Here is a tiny trained network, its code and every weight. The questions are about switching its units off for an input and a class, where a switched-off unit gives its printed mean instead of its output.

import numpy as np


def w(rows, s, z=0):
    codes = np.array(rows[::2]) - 128.0
    scale = np.full(codes.shape[1], s)
    scale[-1] = z or s
    return codes * scale


def norm(h):
    return h / np.sqrt((h * h).mean(-1, keepdims=True) + 1e-5)


def f(y):
    return y / 2 * (1 + np.tanh(0.7978845608 * (y + 0.044715 * y**3)))


def log_softmax(a):
    a = a - a.max(-1, keepdims=True)
    return a - np.log(np.exp(a).sum(-1, keepdims=True))


def net(x, mask):
    res = np.array(x, float).reshape(1, 8) / 4 @ E
    u = 0
    for l in range(2):
        y = f(norm(res) @ A[l][:, :-1].T + A[l][:, -1])
        res = res + np.where(mask[u : u + 3], y, B[l][:, -1]) @ B[l][:, :-1]
        u += 3
    return log_softmax(norm(res)[-1] @ U[:, :-1].T + U[:, -1])


A, B = {}, {}
E = w([
[100,98,118,150],'x0',
[126,122,139,134],'x1',
[130,110,150,147],'x2',
[241,253,54,255],'x3',
[134,136,132,126],'x4',
[202,48,68,72],'x5',
[195,173,211,112],'x6',
[138,171,89,93],'x7',
],0.006)
A[0] = w([
[103,200,129,151,45],'L0N1',
[116,29,190,59,83],'L0N2',
[33,253,43,96,253],'L0N3',
],0.0064,0.0054)
B[0] = w([
[23,132,57,182,116],'L0N1',
[136,206,69,98,181],'L0N2',
[155,77,254,168,253],'L0N3',
],0.0088,0.005)
A[1] = w([
[162,232,2,241,2],'L1N1',
[109,183,40,111,48],'L1N2',
[246,43,6,87,16],'L1N3',
],0.0084,0.00073)
B[1] = w([
[147,155,6,59,223],'L1N1',
[136,212,120,109,113],'L1N2',
[79,122,198,218,254],'L1N3',
],0.016,0.0049)
U = w([
[133,128,178,255,10],'0',
[197,96,163,171,178],'1',
[138,125,45,44,172],'2',
],0.0091,0.0013)

Each question gives the input, the list of numbers given to net, and the class t.
The units are the neurons (one row each of A and B). Each row of codes is followed by its name. A weight is (code - 128) times the scale printed after its matrix; where a second scale follows, it is the last column's (A, B and U).
mask holds one flag per neuron, layer by layer. A switched-off neuron (its flag False) gives its mean, the last column of its row in B, instead of its output. The means were averaged over made-up inputs and are rounded, as every weight is.
A unit's drop is (log p(t) with every unit on - log p(t) with that unit switched off) / (log p(t) with every unit on - log p(t) with every unit switched off).
The circuit of an input: a set's keep is (log p(t) with only the set's units on - log p(t) with every unit switched off) / (log p(t) with every unit on - log p(t) with every unit switched off). Starting from all 6 units, units are removed one at a time, each time the one whose removal leaves the highest keep (on an exact tie, the one counted first), for as long as the keep stays at least 0.8.
units of the circuit, in order: the units of the circuit, biggest drop first
top k neurons: the k neurons with the biggest drops, biggest first
drop of u: that unit's drop, to one decimal
input [3,4,2,-5,-2,5,4,8], class 0: top 4 neurons	L1N1; L1N3; L0N3; L0N2
input [3,-4,-5,-5,4,7,2,0], class 0: top 4 neurons	L1N3; L1N1; L0N3; L0N2
input [8,-5,4,-6,0,7,7,7], class 0: top 3 neurons	L1N3; L1N1; L0N3
input [-5,-4,-4,3,2,6,-1,-5], class 0: top 2 neurons	L1N3; L0N3
input [0,4,-6,-4,-2,-3,0,-7], class 2: top 2 neurons	L1N3; L0N3
input [-4,0,1,8,1,-3,4,-6], class 2: top neuron	L1N1
input [-3,5,-3,-4,6,7,1,3], class 0: units of the circuit, in order	L1N3; L0N3
input [-6,5,-3,-4,5,-1,-1,-6], class 2: top 3 neurons	L1N3; L0N3; L0N2
input [-4,3,-4,-4,-3,5,2,-4], class 0: units of the circuit, in order	L1N3; L0N3; L1N1
input [-8,-3,-3,8,6,1,5,8], class 2: drop of L0N1	0.0
input [1,8,-5,-6,3,-3,4,-5], class 2: drop of L0N2	0.3
input [-3,5,-4,8,-6,3,-3,-2], class 2: drop of L1N1	1.5
input [-4,4,7,3,6,8,5,7], class 0: drop of L1N3	1.0
